Here is a tiny trained network, its code and every weight. The questions are about switching its units off for an input and a class, where a switched-off unit gives its printed mean instead of its output.

import numpy as np


def w(rows, s, z=0):
    codes = np.array(rows[::2]) - 128.0
    scale = np.full(codes.shape[1], s)
    scale[-1] = z or s
    return codes * scale


def norm(h):
    return h / np.sqrt((h * h).mean(-1, keepdims=True) + 1e-5)


def f(y):
    return y / 2 * (1 + np.tanh(0.7978845608 * (y + 0.044715 * y**3)))


def log_softmax(a):
    a = a - a.max(-1, keepdims=True)
    return a - np.log(np.exp(a).sum(-1, keepdims=True))


def net(x, mask):
    res = np.array(x, float).reshape(1, 7) / 4 @ E
    u = 0
    for l in range(2):
        y = f(norm(res) @ A[l][:, :-1].T + A[l][:, -1])
        res = res + np.where(mask[u : u + 9], y, B[l][:, -1]) @ B[l][:, :-1]
        u += 9
    return log_softmax(norm(res)[-1] @ U[:, :-1].T + U[:, -1])


A, B = {}, {}
E = w([
[53,240,21,138,41,41,197,200,211],'x0',
[147,159,187,29,219,169,121,109,153],'x1',
[102,158,48,255,197,82,70,144,219],'x2',
[242,180,73,100,42,118,203,59,220],'x3',
[160,126,146,157,33,144,190,128,176],'x4',
[149,141,63,151,159,51,171,212,49],'x5',
[31,20,49,176,203,85,149,81,86],'x6',
],0.0059)
A[0] = w([
[187,96,65,192,99,170,106,153,164,3],'0.n0',
[83,172,2,111,163,47,186,126,125,144],'0.n1',
[168,79,199,164,131,121,129,190,112,192],'0.n2',
[148,44,60,182,84,84,247,151,124,183],'0.n3',
[42,152,155,4,121,152,156,150,127,96],'0.n4',
[73,79,169,156,166,129,68,89,127,86],'0.n5',
[215,114,114,79,97,152,167,75,191,107],'0.n6',
[100,110,140,197,196,170,21,78,192,77],'0.n7',
[50,210,170,146,43,141,74,125,146,154],'0.n8',
],0.0062,0.0045)
B[0] = w([
[130,99,134,147,175,87,119,185,75,123],'0.n0',
[183,119,81,154,17,67,183,154,166,255],'0.n1',
[182,145,189,104,136,151,133,54,119,183],'0.n2',
[115,43,149,181,195,96,143,167,88,251],'0.n3',
[156,52,174,199,216,125,70,151,21,167],'0.n4',
[78,141,118,44,162,211,114,1,144,172],'0.n5',
[209,152,166,190,142,98,168,63,110,199],'0.n6',
[56,95,192,167,158,123,55,111,41,201],'0.n7',
[193,104,162,189,136,90,157,169,164,193],'0.n8',
],0.007,0.0049)
A[1] = w([
[142,150,105,87,104,179,134,19,192,85],'1.n0',
[73,143,193,152,219,160,52,102,219,220],'1.n1',
[123,63,2,89,146,75,200,155,115,70],'1.n2',
[171,182,175,98,109,103,109,94,60,252],'1.n3',
[108,156,69,174,154,66,144,205,149,112],'1.n4',
[95,113,54,161,118,89,103,193,178,17],'1.n5',
[118,90,156,29,187,125,91,203,73,183],'1.n6',
[110,86,98,70,114,190,162,21,98,99],'1.n7',
[112,30,207,196,134,139,157,132,169,205],'1.n8',
],0.0078,0.0035)
B[1] = w([
[193,86,153,88,101,144,226,197,171,161],'1.n0',
[126,46,169,136,87,128,109,110,87,245],'1.n1',
[47,84,24,227,129,52,121,123,104,221],'1.n2',
[147,74,179,159,132,168,146,101,124,232],'1.n3',
[117,161,64,170,18,50,176,129,195,235],'1.n4',
[68,120,92,234,23,1,157,89,128,190],'1.n5',
[94,78,198,185,102,171,92,69,77,197],'1.n6',
[143,90,75,216,102,62,157,211,131,184],'1.n7',
[183,84,172,138,69,158,160,118,84,253],'1.n8',
],0.0086,0.006)
U = w([
[81,95,13,192,67,49,167,170,156,171],'0',
[38,199,27,5,239,181,89,230,209,2],'1',
[214,202,171,71,66,179,191,118,218,113],'2',
[111,89,186,152,191,169,66,98,46,195],'3',
],0.011,0.0089)

Each question gives the input, the list of numbers given to net, and the class t.
The units are the neurons (one row each of A and B). Each row of codes is followed by its name. A weight is (code - 128) times the scale printed after its matrix; where a second scale follows, it is the last column's (A, B and U).
mask holds one flag per neuron, layer by layer. A switched-off neuron (its flag False) gives its mean, the last column of its row in B, instead of its output. The means were averaged over made-up inputs and are rounded, as every weight is.
A unit's drop is (log p(t) with every unit on - log p(t) with that unit switched off) / (log p(t) with every unit on - log p(t) with every unit switched off).
The circuit of an input: a set's keep is (log p(t) with only the set's units on - log p(t) with every unit switched off) / (log p(t) with every unit on - log p(t) with every unit switched off). Starting from the 12 units with the biggest drops (on a tie, the unit counted first), units are removed one at a time, each time the one whose removal leaves the highest keep (on an exact tie, the one counted first), for as long as the keep stays at least 0.8.
units of the circuit, in order: the units of the circuit, biggest drop first
top k neurons: the k neurons with the biggest drops, biggest first
top k neurons in layer l: the k neurons of layer l with the biggest drops, biggest first
drop of u: that unit's drop, to one decimal
input [7,-4,-8,-2,-2,-6,-4], class 2: units of the circuit, in order => [1.n2]
input [-4,-4,-1,8,6,-8,6], class 2: units of the circuit, in order => [1.n2 1.n0]
input [-8,5,0,7,-6,2,-2], class 2: units of the circuit, in order => [0.n3 1.n0]
input [-8,6,4,8,4,-3,4], class 2: top 2 neurons in layer 1 => [1.n0 1.n2]
input [0,-4,6,-7,5,-5,8], class 3: units of the circuit, in order => [0.n7 0.n5 1.n4]
input [-1,-8,-1,7,5,4,-6], class 2: units of the circuit, in order => [1.n2 1.n5]
input [-6,-1,7,5,8,-8,2], class 3: units of the circuit, in order => [0.n7 1.n4]
input [-8,-4,-1,8,8,4,0], class 2: top 2 neurons => [1.n2 0.n7]
input [2,-3,-8,0,4,0,-2], class 3: top 3 neurons in layer 0 => [0.n4 0.n1 0.n3]
input [3,4,-5,-3,4,4,-7], class 3: top 2 neurons in layer 0 => [0.n4 0.n1]
input [1,-6,-6,2,-5,-6,-5], class 2: top 2 neurons => [0.n3 0.n7]
input [8,0,-2,0,3,0,-6], class 2: top 2 neurons in layer 1 => [1.n2 1.n7]
input [-2,-1,3,4,0,4,-3], class 2: top 2 neurons in layer 0 => [0.n6 0.n1]
input [3,6,-1,2,-8,3,-8], class 3: top neuron => [0.n4]
input [2,-3,-2,1,0,-6,1], class 2: drop of 1.n1 => 0.1
input [-6,-7,-5,0,-1,-2,-3], class 2: drop of 0.n7 => 0.4
input [-5,-2,-3,8,3,4,-1], class 2: drop of 0.n4 => 0.2
